[[137 137 117 128]
 [145 144 128 128]
 [147 129 118 132]
 [142 146 125 131]
 [140 143 114 129]
 [139 140 115 131]
 [137 143 116 128]
 [150 133 117 133]
 [139 143 112 131]
 [146 129 120 136]]
->
[[145 144 128 128]
 [142 146 125 131]
 [139 140 115 131]
 [150 133 117 133]
 [146 129 120 136]]

[[113 112]
 [151 149]
 [126 128]]
->
[[151 149]]

[[102 113 150 137 154 149 145 142 140 111 124 148 143 110 131]
 [118 124 124 152 112 154 145 110 155 129 119 115 125 118 150]]
->
[[118 124 124 152 112 154 145 110 155 129 119 115 125 118 150]]

[[134 136 116 132 125 140 123 122 112 129]
 [124 123 138 143 140 131 113 138 128 124]
 [124 139 120 124 123 114 104 130 121 125]
 [121 111 134 143 144 137 120 137 127 140]
 [136 139 116 131 123 143 122 122 114 129]
 [133 135 120 128 125 139 120 120 110 132]]
->
[[124 123 138 143 140 131 113 138 128 124]
 [121 111 134 143 144 137 120 137 127 140]
 [133 135 120 128 125 139 120 120 110 132]]

[[130 130 126 143 148 128 112 128 144 129 128 109]
 [130 130 126 143 148 129 112 128 144 129 129 109]
 [130 130 126 143 148 129 112 128 144 129 129 109]
 [130 131 122 143 144 134 112 130 142 129 137 109]
 [130 136 120 143 141 129 109 129 143 129 136 109]
 [127 130 130 143 151 127 112 128 144 128 120 109]
 [130 130 126 143 148 133 112 128 144 129 132 109]]
->
[[130 130 126 143 148 129 112 128 144 129 129 109]
 [130 131 122 143 144 134 112 130 142 129 137 109]
 [127 130 130 143 151 127 112 128 144 128 120 109]]

[[124 127 131 131 120 127]
 [125 123 126 141 122 120]
 [129 129 129 128 122 132]
 [132 127 128 129 134 135]
 [127 125 123 134 125 126]
 [134 128 118 128 130 130]
 [124 128 127 126 126 127]
 [107 125 115 117 128 138]
 [130 126 124 129 134 132]]
->
[[125 123 126 141 122 120]
 [132 127 128 129 134 135]
 [134 128 118 128 130 130]
 [107 125 115 117 128 138]]

[[117 123 124]
 [103 138 139]
 [157 118 123]
 [108 137 140]
 [138 126 126]
 [130 124 127]
 [109 131 130]
 [133 138 133]
 [157 121 125]
 [114 135 134]
 [114 129 135]
 [140 131 132]]
->
[[103 138 139]
 [108 137 140]
 [130 124 127]
 [133 138 133]
 [114 135 134]
 [140 131 132]]
---
[[100 130  99 115 138 133  99 107 131 140 125 107 119 110 142 104]
 [131 130 131 131 129 130 130 131 130 131 131 131 130 130 130 130]]
->
[[100  99 138  99 131 125 119 142]
 [131 131 129 130 130 131 130 130]]

[[137 142 130 120 148 125]
 [158 131 124 121 120 116]
 [144 122 129 134 115 129]
 [149 133 120 125 130 126]
 [157 118 105 147 101 134]
 [117 119 154 119 122 114]
 [138 153 105 114 157 130]
 [117 142 110 128 147 145]
 [128 128 127 132 122 132]
 [120 120 115 148 111 140]]
->
[[137 130 148]
 [158 124 120]
 [144 129 115]
 [149 120 130]
 [157 105 101]
 [117 154 122]
 [138 105 157]
 [117 110 147]
 [128 127 122]
 [120 115 111]]

[[136 123 116 114 124 117 128 106 134 144 118 137 126 148]
 [136 123 116 112 124 118 128 104 134 144 116 137 126 147]
 [136 123 116 113 124 116 128 105 134 144 116 137 126 148]
 [136 123 116 114 124 117 128 105 134 144 117 137 126 149]]
->
[[136 116 124 128 134 118 126]
 [136 116 124 128 134 116 126]
 [136 116 124 128 134 116 126]
 [136 116 124 128 134 117 126]]

[[114 109 118 111]
 [131 141 129 106]
 [126 116 127 150]
 [130 139 139 143]
 [133 146 134 118]
 [124 106 117 132]
 [133 146 132 111]
 [126 130 123 102]
 [117 106 118 124]
 [121 111 125 145]]
->
[[114 118]
 [131 129]
 [126 127]
 [130 139]
 [133 134]
 [124 117]
 [133 132]
 [126 123]
 [117 118]
 [121 125]]

[[153 106 130 107 105]
 [127 105 125 111 126]
 [130 111 122 138 130]
 [111 142 147 139 133]
 [135 107 126 136 143]
 [150 152 109 133 137]
 [138 103 121 107 127]
 [104 108 137 147 114]
 [147 134 152 133 148]]
->
[[153 130 105]
 [127 125 126]
 [130 122 130]
 [111 147 133]
 [135 126 143]
 [150 109 137]
 [138 121 127]
 [104 137 114]
 [147 152 148]]

[[129 119 117 119 134 139 140 138]
 [130 132 130 131 133 122 131 141]
 [129 119 121 117 128 146 133 119]
 [131 135 132 133 135 119 129 141]
 [134 126 125 119 136 141 134 129]
 [111 115 117 130 108 124 123 114]
 [129 129 128 129 131 126 133 138]
 [121 141 143 145 116 102 110 118]]
->
[[129 117 134 140]
 [130 130 133 131]
 [129 121 128 133]
 [131 132 135 129]
 [134 125 136 134]
 [111 117 108 123]
 [129 128 131 133]
 [121 143 116 110]]
